(in the rows, 128 means zero)
Here are made-up elements, facts about them, and rows of numbers that follow some of those facts. Name the element behind each unnamed row.

There are 3 kinds of fact about the elements: χ, Δ, Σ.
χ: belongs to class; Δ: refers to; Σ: uses
(bago, χ, 635); (balo, χ, 353); (besu, χ, 353); (bevil, χ, 353); (bregris, χ, 353); (breneflim, χ, 353); (brigo, χ, 635)
(brigrak, χ, 353); (brilam, χ, 635); (brilu, χ, 353); (briti, χ, 353); (bruli, χ, 353); (bufle, χ, 353); (dagron, χ, 353)
(danu, χ, 635); (diti, χ, 635); (drakun, χ, 635); (drebru, χ, 353); (dredre, χ, 353); (dreklol, χ, 635); (drigim, χ, 353)
(drobam, χ, 635); (drostok, χ, 635); (drotri, χ, 635); (duba, χ, 353); (fakluge, χ, 635); (fibor, χ, 635); (flive, χ, 353)
(fludas, χ, 353); (flutral, χ, 635); (foru, χ, 635); (ganas, χ, 635); (grafen, χ, 635); (gragris, χ, 353); (grastu, χ, 353)
(gripak, χ, 635); (griskol, χ, 353); (grugo, χ, 353); (guben, χ, 353); (gudrobru, χ, 353); (kadi, χ, 635); (kapemus, χ, 353)
(kevasik, χ, 353); (kisol, χ, 353); (kisti, χ, 353); (kistul, χ, 353); (klifis, χ, 635); (klila, χ, 353); (klubar, χ, 353)
(kobril, χ, 635); (laskir, χ, 635); (lelo, χ, 353); (ligu, χ, 635); (lubas, χ, 635); (lubim, χ, 635); (lutrik, χ, 635)
(mabin, χ, 353); (mani, χ, 353); (maruk, χ, 353); (meze, χ, 353); (miru, χ, 635); (mobi, χ, 635); (molam, χ, 353)
(mudrem, χ, 353); (mulun, χ, 353); (naflin, χ, 635); (naler, χ, 635); (nodris, χ, 635); (nogrom, χ, 635); (nuklur, χ, 353)
(nuplil, χ, 635); (nuvan, χ, 635); (pebe, χ, 353); (pemuk, χ, 635); (plafenus, χ, 353); (poklakal, χ, 353); (pozak, χ, 353)
(pugres, χ, 635); (ragis, χ, 353); (rakitu, χ, 635); (ratrok, χ, 353); (riplo, χ, 353); (rulik, χ, 635); (rumak, χ, 635)
(sapler, χ, 353); (saskos, χ, 353); (skavo, χ, 635); (skofavu, χ, 353); (skosel, χ, 353); (sofabro, χ, 353); (sogu, χ, 353)
(soklo, χ, 353); (stapla, χ, 635); (stibipi, χ, 635); (suzim, χ, 353); (tigum, χ, 353); (tikam, χ, 353); (tramus, χ, 635)
(tresimir, χ, 635); (tribri, χ, 353); (tridraskon, χ, 635); (trubra, χ, 635); (vadrul, χ, 635); (veflodrok, χ, 353); (vevabrom, χ, 353)
(vifluk, χ, 353); (viklezak, χ, 353); (vogas, χ, 635); (vosken, χ, 635); (vubres, χ, 353); (vupli, χ, 635); (zazes, χ, 635)
(zedrem, χ, 353); (zisku, χ, 353); (bago, Δ, bregris); (bago, Δ, laskir); (bago, Δ, grugo); (balo, Δ, soklo); (besu, Δ, mugrer)
(bevil, Δ, naler); (bevil, Δ, gamulum); (bregris, Δ, ganas); (breneflim, Δ, vogas); (bribo, Δ, tresimir); (brigrak, Δ, suzim); (brigrak, Δ, vadrul)
(brilam, Δ, suzim); (brilam, Δ, mulun); (bruli, Δ, fakluge); (bruli, Δ, trupla); (bufle, Δ, naflin); (bufle, Δ, brilam); (bufle, Δ, rumak)
(bufle, Δ, vubres); (dagron, Δ, zedrem); (deflum, Δ, mulun); (diti, Δ, lubim); (diti, Δ, tribri); (drakun, Δ, lutrik); (drebru, Δ, bevil)
(dredre, Δ, zisku); (drigim, Δ, drukos); (drobam, Δ, poflal); (drobam, Δ, drukos); (drobam, Δ, grugo); (drotri, Δ, rulik); (drotri, Δ, gabam)
(drotri, Δ, tigum); (drotri, Δ, sogu); (duba, Δ, vogas); (fakluge, Δ, lubim); (fakluge, Δ, grugo); (fesek, Δ, lutrik); (fesek, Δ, grugo)
(fibor, Δ, viklezak); (flisim, Δ, plafenus); (flive, Δ, saskos); (flive, Δ, briti); (fludas, Δ, fesek); (flutral, Δ, tresimir); (flutral, Δ, plogrom)
(foru, Δ, balo); (gabam, Δ, ragis); (gamulum, Δ, suzim); (gamulum, Δ, drobam); (ganas, Δ, ragis); (ganas, Δ, brilam); (gefu, Δ, lubim)
(gotra, Δ, vosken); (gotra, Δ, lutrik); (grevopler, Δ, fesek); (griskol, Δ, brigrak); (griskol, Δ, flutral); (grugo, Δ, suzim); (grugo, Δ, vadrul)
(grugo, Δ, mulun); (guben, Δ, brilam); (gudrobru, Δ, lelo); (kadi, Δ, brigrak); (kevasik, Δ, rumak); (kisol, Δ, lubim); (kisti, Δ, mulun)
(kistul, Δ, brilam); (kistul, Δ, zisku); (klila, Δ, fesek); (klubar, Δ, vadrul); (klubar, Δ, poflal); (klukle, Δ, suzim); (klukle, Δ, miru)
(klukle, Δ, brigrak); (kodrada, Δ, gragris); (kofur, Δ, suzim); (kofur, Δ, mulun); (kofur, Δ, plafenus); (kofur, Δ, tigum); (kofur, Δ, naler)
(laskir, Δ, kadi); (laskir, Δ, stibipi); (ligu, Δ, plafenus); (loflur, Δ, stibipi); (loflur, Δ, brilu); (lubim, Δ, mogotin); (lutrik, Δ, brigrak)
(lutrik, Δ, vadrul); (mani, Δ, nomos); (mani, Δ, naler); (maruk, Δ, besu); (maruk, Δ, lutrik); (meze, Δ, mogotin); (miru, Δ, suzim)
(mogotin, Δ, suzim); (mogotin, Δ, brigrak); (mogotin, Δ, grugo); (mulun, Δ, suzim); (nodris, Δ, kisol); (nomos, Δ, brilam); (nuplil, Δ, kistul)
(nuvan, Δ, mugrer); (poflal, Δ, fesek); (pogova, Δ, brigrak); (pogova, Δ, danu); (poklakal, Δ, klukle); (pozak, Δ, stibipi); (pugres, Δ, gabam)
(ragis, Δ, miru); (rakitu, Δ, miru); (rakitu, Δ, drakun); (riplo, Δ, suzim); (riplo, Δ, kistul); (riplo, Δ, fakluge); (rulik, Δ, naflin)
(rumak, Δ, suzim); (rumak, Δ, brilam); (rumak, Δ, vogas); (saskos, Δ, klestam); (saskos, Δ, duba); (skonibrul, Δ, vadrul); (skonibrul, Δ, danu)
(skosel, Δ, ragis); (skosel, Δ, gamulum); (sofabro, Δ, besu); (sofabro, Δ, danu); (stapla, Δ, ragis); (stibipi, Δ, vadrul); (stibipi, Δ, grugo)
(stuplik, Δ, drigim); (tikam, Δ, gabam); (timis, Δ, duba); (tresimir, Δ, brilam); (tresimir, Δ, zisku); (tribri, Δ, naflin); (tribri, Δ, kobril)
(tribri, Δ, sogu); (tridraskon, Δ, kobril); (trikom, Δ, bevil); (trupla, Δ, vogas); (vadrul, Δ, suzim); (vadrul, Δ, mulun); (veflodrok, Δ, flutral)
(vetru, Δ, nuvan); (vevabrom, Δ, suzim); (vevabrom, Δ, nomos); (vifluk, Δ, rakitu); (vifluk, Δ, lutrik); (vifluk, Δ, ganas); (vifluk, Δ, duba)
(vogas, Δ, vadrul); (vubres, Δ, plafenus); (vupli, Δ, dredre); (zazes, Δ, lubim); (zedrem, Δ, drobam); (zedrem, Δ, sapler); (zoklur, Δ, tramus)
(zoklur, Δ, bregris); (balo, Σ, skavo); (besu, Σ, pemuk); (bevil, Σ, tribri); (bregris, Σ, nuplil); (bribo, Σ, flarik); (brigrak, Σ, stapla)
(brilu, Σ, drakun); (brirul, Σ, nuvan); (briti, Σ, skonibrul); (bruli, Σ, fluska); (bufle, Σ, fufis); (danu, Σ, rakitu); (deflum, Σ, grugo)
(diti, Σ, grastu); (drebru, Σ, mabin); (dredre, Σ, nomos); (dreklol, Σ, ragis); (drigim, Σ, vubres); (drobam, Σ, zoklur); (drotri, Σ, nuklur)
(fakluge, Σ, breneflim); (flisim, Σ, ratrok); (fluska, Σ, fludas); (foru, Σ, mani); (gamulum, Σ, drotri); (ganas, Σ, kapemus); (gotra, Σ, danu)
(grafen, Σ, timis); (grastu, Σ, dreklol); (gripak, Σ, kisol); (grugo, Σ, brigo); (guben, Σ, meze); (gudrobru, Σ, kisti); (kadi, Σ, bufle)
(kapemus, Σ, drigim); (kevasik, Σ, mudrem); (kistul, Σ, trubra); (klestam, Σ, drobam); (klubar, Σ, tikam); (klukle, Σ, musok); (laskir, Σ, ligu)
(lelo, Σ, drukos); (loflur, Σ, zedrem); (lubas, Σ, pogova); (lutrik, Σ, gragris); (mabin, Σ, balo); (mani, Σ, mobi); (miri, Σ, sogu)
(mobi, Σ, tresimir); (molam, Σ, sapler); (mugrer, Σ, nodris); (mulun, Σ, rumak); (naler, Σ, fesek); (nogrom, Σ, brirul); (nomos, Σ, viklezak)
(nuplil, Σ, miri); (nuvan, Σ, tridraskon); (pemuk, Σ, pugres); (plogrom, Σ, rulik); (pogova, Σ, deflum); (pozak, Σ, brigrak); (pugres, Σ, kadi)
(ragis, Σ, fakluge); (rakitu, Σ, pozak); (ratrok, Σ, kevasik); (riplo, Σ, kofur); (rulik, Σ, lubim); (rumak, Σ, vifluk); (saskos, Σ, zolero)
(skavo, Σ, grafen); (skonibrul, Σ, ganas); (skosel, Σ, gotra); (stapla, Σ, zazes); (suzim, Σ, flisim); (timis, Σ, trikom); (tramus, Σ, bribo)
(trikom, Σ, gabam); (veflodrok, Σ, nogrom); (vetru, Σ, laskir); (vevabrom, Σ, saskos); (vifluk, Σ, kistul); (viklezak, Σ, gripak); (vogas, Σ, diti)
(vosken, Σ, duba); (vupli, Σ, dagron); (zazes, Σ, stuplik); (zedrem, Σ, bevil); (zisku, Σ, skofavu); (zoklur, Σ, drostok); (zufa, Σ, veflodrok)

Some elements and their rows:
drostok: [110 138 130 129 136 128 153 126 135 108 119 134 142 140 102 158 134 101
  96  94 118  94 101 122 127 160 142 164 129]
zoklur: [120 112 112 117 157 126 124 132 123 167 146 116 133 134 135 127 113 101
 164 152 128 143 114 167 129 128 125  96 139]
miri: [108 117 128 124 166 123 117 136 131 153 143 120 141 137 146 116 124 106
 149 134 119 133 112 168 129 129 137 107 146]
nuplil: [116 132  95 132 119 140 162 138 133 141 135 115 131 152 100 165 109  95
 112 119 143 124 113 123 131 143 129 120 105]
sogu: [127 124 194 124 129 103 109  83 107 104 129 152 145 138 140 135 135 112
 122  89 128  99 147 139 119 129 168 159 160]
pugres: [115 130 108 102 109 142 135 149 129 160 134 106 116 159  88 178 131 108
  84 118 153 136 116 126 164 120 120 123  96]
pemuk: [100 140 126 118 122 137 135 152 138 134 129 109 130 164 106 160 138 110
  75  97 143 120 113 127 152 128 139 134 108]
nogrom: [ 96 139 127 147 154 124 181 142 149  91 130 110 143 135 114 132 114  81
 107 120 139 108 128 122 154 146 116 116 126]
plogrom: [ 93 127 140 132 177 115 107 134 129 137 142 127 151 143 158 114 143 115
 138 112 119 123 118 180 120 130 147 115 156]
flutral: [110 140 128 130 136 127 153 124 131 108 121 134 142 141 103 163 135 103
  98  94 123  96 104 126 124 160 141 162 129]
tresimir: [111 139 127 129 136 125 153 123 129 109 121 135 140 139 101 164 136 103
  99  95 124  95 104 127 126 159 140 162 130]
sofabro: [149 118 178 106 101 117 145 109 105 111 121 105 129 135 126 135  90  86
 140 139 135 121 125  95 120 134 172 144 129]
ganas: [118 144 130 160 125 131 148 152 131 136 131 109 145 188 103 146 124  97
 111  70 119 111 114 132 116 161 149 135 116]
fufis: [116 116 147 105 168 118 110 124 122 143 131 133 135 124 133 126 141 110
 141 132 108 118 102 167 136 138 135 138 158]
flarik: [116 115 142 115 171 116 117 119 123 139 131 136 141 120 136 122 135 105
 150 132 104 115 102 167 126 143 136 137 160]
plafenus: [129 123 192 123 127 104 112  85 107 104 128 148 144 139 141 134 131 111
 123  93 128 101 146 136 119 129 169 158 156]
vubres: [147 117 183 122 116 109 119  86 101 123 130 141 137 144 125 138 116 103
 139 103 126 109 145 131 119 133 161 152 149]
balo: [106 106 137 183 124 169  83  72 176 164 133 107  84 136 116 107 104 119
 138  73  67 142 161 108 149  48 198 147 154]

Name these rows:
No name comes twice in this set of rows, the named rows included.
[117 113 160 130 117 121 106 103 121 140 135 118 129 143 146 131 104 102
 136 108 145 132 163 121 111 107 178 134 129] -> mabin
[252  94 148 152  58 179 137  95 197 138 158 139  86 123 133 117  73  73
  82 121  79 145 183 116 162  87 115 192 139] -> gudrobru
[148 121 184 148 105 115 116 116 107 145 139 117 140 182 130 117 102  97
 143  85 123 125 151 130 115 130 170 124 133] -> kapemus
[145 111 154 120 101 123 130 106 106 145 142 114 126 148 129 136  90  93
 145 133 151 139 152 121 130 113 151 109 124] -> vifluk
[142 110 158 125 119 117 148 100 112 125 144 116 129 131 130 126  84  81
 155 152 153 136 163 120 144 114 131  97 133] -> veflodrok
[131 107 122 106 159 122 125 115 115 160 136 133 130 115 122 137 119 100
 167 156 113 129 104 164 127 142 120 124 151] -> gefu
[167  60 239  89  93 100 106 154 143 152 132 209 188 134 173  60  74  66
  77 123 154  83 129 104 144 166 116 151  93] -> viklezak
[ 47  54 151 111 187 128  82 116 134 237 109 178 156 110  81  43  93 110
 194 140  67  92  17 114 189 125 135  67 131] -> kodrada
[129 113 123 104 156 119 129 109 117 157 137 139 138 116 129 139 124 102
 169 153 113 124 103 164 122 144 124 125 151] -> stuplik
[101 144 116 137 129 133 157 146 138 117 129 112 142 157 115 156 123  99
  98 100 137 112 109 120 124 148 148 134 113] -> lutrik
[120 145  90 119  98 133 181 121 144 142 135 132 155 153 119 181 112 100
 124 126 142 117 103 115 115 144 137 112  97] -> stapla
[ 97 146 140 137 150 118 140 119 133  97 122 147 151 144 113 159 155 114
  87  70 120  85 110 140 122 159 149 170 142] -> kobril
[123 110 110 117 155 128 126 136 123 171 147 113 130 134 132 127 110  97
 166 156 128 146 114 165 134 127 121  93 137] -> deflum
[ 99 141 128 108 119 136 129 156 133 136 129 101 125 167 103 168 145 114
  68  99 149 124 114 126 159 122 138 135 104] -> kadi

The same elements again, as new rows of numbers:
Some elements and their rows:
drigim: [136 113 139 128 154 136 113 145 132 114 127 115  79 135 101  83 131 162
 114 117 163 101 120 125 164 163 129 115 157 205 100 137 122]
tridraskon: [110 148 125 131 135 116 112 141 126 149 148 108 124 144 135 106  98  85
 135 136 154 142 149 127  72 114 127 154 124 135 127 110 147]
lelo: [148 160 151 135 130 124 133 159 139 149 127 143 146 119 137 114 136 147
 127 124 114 123 117 112 135 151 124 125 139 184 107 142 124]
mugrer: [139 143 118 136  97 128 150 129 137 116  89 116 138 128 120 211 156 137
 148 115 123 118 196 117 171 115 133 123 127 138 127 151 150]
mogotin: [120  89  90 143 107 119 116 116 125 131 118  91 108 131 103 195 126 148
 163 129 123 119 169 141 133 115 139 138 112  55 144 118 140]
griskol: [128 138 105 121 116 135 116 138 116 125 161 142 147 126 131 129 112 164
 159 133 128 113  61 127 104 143 125 132 127  73 128 118  97]
kodrada: [127 144 107 130 111 130 123 148 122 100 103 128 179 152 122 182 128 149
 120 138 142 123 215 117  90 110 125 151 125 106 130 125 146]
mudrem: [138 153 129 136 117 131 129 173 130 142 130 151 146 129 136 126 117 160
 123 134 135 117  99 112  99 154 126 133 134 149 110 123 120]
lubas: [124 154 134 119 143 121 139 128 133 121 135 122 132 144 135 104 132  84
 119 128 147 138 147 122 127  93 120 131 134 163 128 135 139]
briti: [146 161 145 128 134 135 139 151 130 127 129 155 127 117 129 112 141 150
 131 112 131 119 109 115 165 150 123 125 144 192 109 144 119]
fakluge: [103 117 122 142 133 115 130  49 148 153 165 105  55 143 132 141 132  86
 156 115 131 146 131 141 115 107 128 158 118 124 131 133 111]
nuklur: [139 143 124 138 112 130 127 176 129 140 122 146 154 127 138 125 119 162
 120 129 137 126 109 112  99 158 127 139 138 154 115 121 122]
foru: [130 159 131 113 150 128 133 122 128 112 139 123 153 164 136  97 134  86
 119 123 157 149 148 120 105  92 116 136 135 156 124 136 140]
duba: [135 128 125 130 104 133 143 150 132 152 118 159 130  95 150 137 114 160
 137 127 116 111  74 114 143 158 130 129 135 116 125 129 120]
brigrak: [138 108 156 136  87 100 139 151 136 124 122 132 116 109 148 114 156 141
 161 129  97 120  75 148 203 144 141 105 124 148 156 119  69]
flarik: [132 137 103 134 112 134 131 152 129 105 100 122 155 132 130 191 135 149
 132 130 134 130 212 121 116 113 130 147 120  98 129 130 149]
dagron: [127  92 134 141 116 129 122 149 133 114 118 115 158 143 124 103 115 167
 108 149 149 117  77 118  93 165 138 117 136 134 116 122 120]
drukos: [129  88 116 152 103 125 141 146 142 131  55 111 107 123 118 185 127 149
 117 138 131 122 201 123 139 141 148 123 125 117 132 131 165]

Which element is each row?
No name comes twice in this set of rows, the named rows included.
[138  98 145 138 139 127 119 126 131 108 138 107 132 148 109 111 142 155
 105 137 134 119  90 127 133 165 134  96 143 172 115 137 119] -> zedrem
[134 169 122 127 116 129 138 116 121 125 119 138 134 102 137 196 155 137
 157 112  96 123 213 132 160  90 123 139 112 122 134 137 139] -> plogrom
[129 133 134 131 138 137 107 162 124 152 128 171  77  88 135 107 101 160
 117 123 119 123 117 134 116 167 125 145 135 139 115 105 117] -> vubres
[126 139 133 154 141 117  96 164 126 174 167 138 117 131 118 119 111 158
 134 139 123 137 124 136  68 169 127 154 130 145 121 100 123] -> tribri
[125 114 112 142 119 122 110 135 128 155 156 119 110 136 116 130 115 169
 154 138 129 116  66 133 100 155 133 132 132  92 130 115 107] -> meze
[133 142 147 154 131 117 115 185 139 195 134 150  77  94 131 135 109 155
 121 127 108 136 152 128 108 171 137 147 138 185 114 102 137] -> sogu
[121 107  89 118 139 138 116  98 112  54 118  86  81 144  85 150 140 153
 156 109 161  92 190 140 178 116 126 126 132 102 124 142 124] -> skonibrul
[113 133 127 138 134 113 131 158 143 210 113 139  50  87 157 121 112  87
 129 116 129 157 165 128 115 118 129 154 124 148 134 107 159] -> naflin
[110 121 124 115 137 131 121 132 123 132 122 140  99 121 145  83 103  92
 104 137 144 145 143 133  88 120 126 143 124 106 136 109 134] -> ligu
[139  89 158 132 104 106 124 148 128  90 130 113 168 165 131  99 155 139
 145 140 125 118  82 141 156 137 135 111 132 159 157 123  59] -> pozak

The same elements again, as new rows of numbers:
Named rows:
poflal: [132 127 109 126 110 129 127 116  79 127 128  87 128 123 120 125 118 130
 135 125 130 120  95 125 125 126 113 155 124 125 130 126 144 118 130 146
 134 105 129 131 137 133 138 126 139 129 109 115 125 135]
mudrem: [138 121 160 120 120 131 124 134 145 122 137 146 110 127 134 136 141 110
 121 121 123 125 174 132 153 129 173 119 120 144 115 124 150 137 116 105
 130 132 130 140 116 118 112 120 129 124 142 155 118 117]
grugo: [130 130 123 103 132 127 130 115 117 133 141 119  83 118 121 111 117 131
 130 120 107 129 133 127 136 134 120 146 117 125 124 126 139  84 113 128
 117  98 132 130 124 134 140 118 146 128 134 125 144 110]
lelo: [149 125 153 125 116 134 119 133 142 125 138 126 115 118 132 137 133 111
 121 124 125  99 160 133 165 125 161 117 114 147 118 128 145 151 111 101
 118 139 124 153 109 111 115 114 128 121 143 146 121 136]
viklezak: [149 124 156 129 115 134 120 133 140 123 139 125 114 120 132 138 136 108
 123 120 126 104 167 133 164 123 172 119 115 148 117 126 147 144 115 100
 122 135 125 154 112 110 112 115 132 124 143 147 116 132]
tramus: [141 138 107 173 144 125 127 135 127 130 115 114 141 133 130 138 119 137
 134 128 136  98  94 128 123 119 113 121 140 125 138 134 105 132 148 124
 125 144 119 135 128 134 138 130 125 130 129  95 131 160]
mani: [110 128 132  91 133 128 130 123 164 130 135 161  98 127 124 111 131 125
 122 130 108 159 165 125 126 133 131 142 124 125 124 123 127 115 102 136
 121 116 138 106 128 134 125 128 130 129 131 147 142  90]
kapemus: [141 123 156 115 117 132 123 133 152 124 139 142 115 124 132 134 138 113
 121 124 124 118 165 132 154 131 164 116 117 144 116 124 148 150 110 102
 124 137 129 142 114 113 111 116 126 120 140 153 118 120]
tikam: [115 124 138  98 133 126 129 122 149 129 134 155  97 125 125 114 130 115
 123 126 110 153 161 126 128 134 133 140 122 128 123 122 135 102 112 127
 125 115 138 119 128 127 124 129 136 131 134 148 138  91]
vadrul: [137 139  97 168 149 121 133 125  97 132 118  99 124 132 126 127 113 148
 141 124 128 105  83 126 114 121  92 131 139 117 142 132 114  99 156 130
 127 123 122 132 133 142 152 131 137 132 132  83 138 152]
skonibrul: [110 135 125  95 114 130 134 118  83 129 134 117 147 131 127 117 126 138
 135 131 140 153 103 125 102 148 107 127 123 117 124 123 137 143 118 146
 138 115 133 105 144 126 130 125 120 123 108 138 119 123]
vogas: [139 140  91 180 152 126 127 118  95 134 122  98 116 133 128 126 122 151
 139 121 128  96  63 126 109 115  90 125 139 110 143 129 122 116 131 121
 120 135 127 125 127 137 139 128 140 138 126  85 142 167]
flisim: [110 129 121 122 121 128 123 120 133 124 113 136 158 124 123 131 127  97
 122 133 130 124 106 127 120 135 137 145 128 131 128 127 119 155 127 137
 131 140 130 122 145 125 111 141 123 139 111 144 137 118]
zisku: [130 124 142 127 127 134 130 112  96 139 135 110  93 117 130 111  91 136
 124 112 112 124 124 132 162 142 154 127 137 134 121 143 114  88 118 122
  96 108 121 161 111 116 140 101 134 131 137 132 133 138]
kobril: [134 137 112 175 172 122 118 128 138 120  94 134 171 123 130 149 121  88
 131 131 129  58  76 136 125 133 130 116 138 130 138 134  84 147 167  94
 122 168 118 145 146 131 117 160 125 146 146 109 152 155]
nodris: [124 130 110 159 141 121 134 137 134 129 117 137 137 143 130 133 135 146
 133 132 136 141 115 123 102 121 106 123 142 120 139 127 118 123 148 131
 142 138 130 112 135 138 134 143 125 131 124 107 128 131]
rulik: [120 136 111 165 169 121 122 131 154 123  98 150 170 130 128 142 126  98
 129 135 130  93  92 132 111 132 122 119 142 125 139 132  84 151 154 109
 127 166 122 126 147 133 114 157 121 146 137 119 152 137]
ligu: [120 132 115 162 153 120 129 135 159 124 106 155 153 140 130 138 135 121
 129 136 131 121 109 126 101 125 122 124 143 122 138 127  99 138 152 122
 137 155 128 115 144 138 119 157 121 140 128 115 140 127]

Which element is each row?
No name comes twice in this set of rows, the named rows included.
[120 137 105 157 145 122 132 133 148 131 114 143 143 141 129 132 129 142
 133 134 132 132 103 124 102 121 107 124 144 119 137 126 105 133 142 133
 134 145 127 111 137 136 132 139 119 134 123 107 138 135] -> pugres
[132 124 112 124 108 126 129 113  67 128 130  83 122 123 122 125 117 126
 134 123 129 129  95 126 122 131 115 152 127 127 131 128 147  97 136 144
 134 101 129 131 135 137 138 128 142 133 111 117 124 131] -> fesek
[105 119 131 131 105 132 133 117 101 135 121 124 143 134 129 117 109 139
 123 126 134 172 104 124 125 135 146 134 147 130 126 139 111 127 128 157
 121 120 126 133 128 123 129 119 119 137 102 138 120 135] -> bribo
[150 137 119 123 143 128 123 102  76 134 139  75  78 105 119 114  93 120
 137 110 103  78  93 133 159 137 117 151 118 131 128 133 131  65 118 111
  99  89 123 158 120 134 152 112 157 131 147 107 148 136] -> suzim
[120 126 140  96 118 130 129 131 162 128 142 152 102 128 126 120 137 130
 122 130 117 154 175 125 133 127 135 133 118 129 122 122 148 130 104 132
 127 119 137 115 120 125 123 119 128 123 130 150 128  98] -> flive
[124 126 123 176 142 127 135 132 113 137 114 128 143 142 136 129 110 161
 131 125 139 149  97 128 121 126 131 107 160 124 135 141  90 119 152 135
 120 141 119 137 123 126 140 123 118 135 121 108 124 162] -> flutral
[137 132 129 105 127 130 126 123 124 131 142 116  93 116 124 117 120 126
 128 121 114 111 138 129 147 130 123 137 114 131 125 127 139 108 109 123
 114 110 129 135 120 128 136 113 139 122 138 132 138 119] -> brilu
[131 132 106 158 150 121 134 132 113 130 118 122 126 138 129 132 129 150
 140 127 133 129  97 126 104 122  98 125 138 115 139 128 123 108 151 133
 139 129 129 117 134 145 144 139 131 132 127  97 131 139] -> drakun
[142 134 104 172 152 120 132 125  94 128 120 102 125 133 128 134 117 146
 141 122 129 109  89 128 116 123 102 131 141 120 141 133 117  89 160 125
 133 126 123 134 133 142 148 139 139 136 129  87 137 150] -> lubim
[116 135 107 147 138 122 135 140 159 132 118 155 139 145 127 125 135 156
 132 137 136 155 124 121  95 117  98 122 142 113 139 128 113 136 140 144
 139 142 130  99 136 138 136 138 120 130 118 111 133 128] -> bago
[105 122 145  97 124 131 135 123 150 136 140 156  98 130 128 107 123 144
 121 127 114 178 160 125 129 136 137 129 132 125 122 129 124 109 106 139
 116 113 136 119 119 121 129 111 124 126 127 148 132 100] -> griskol
[133 128 132 111 133 125 129 117 107 130 140 118  82 119 124 116 119 128
 131 117 107 130 139 128 140 134 124 146 119 128 124 127 147  78 119 124
 122 100 133 135 121 133 140 123 147 128 139 126 136 110] -> duba
[145 124 135 115 117 128 124 124 122 125 142 114  83 119 124 124 134 123
 130 120 112 117 151 128 145 124 129 146 112 135 124 123 161  91 116 119
 129 105 133 136 116 134 133 121 147 123 140 125 131 111] -> sapler

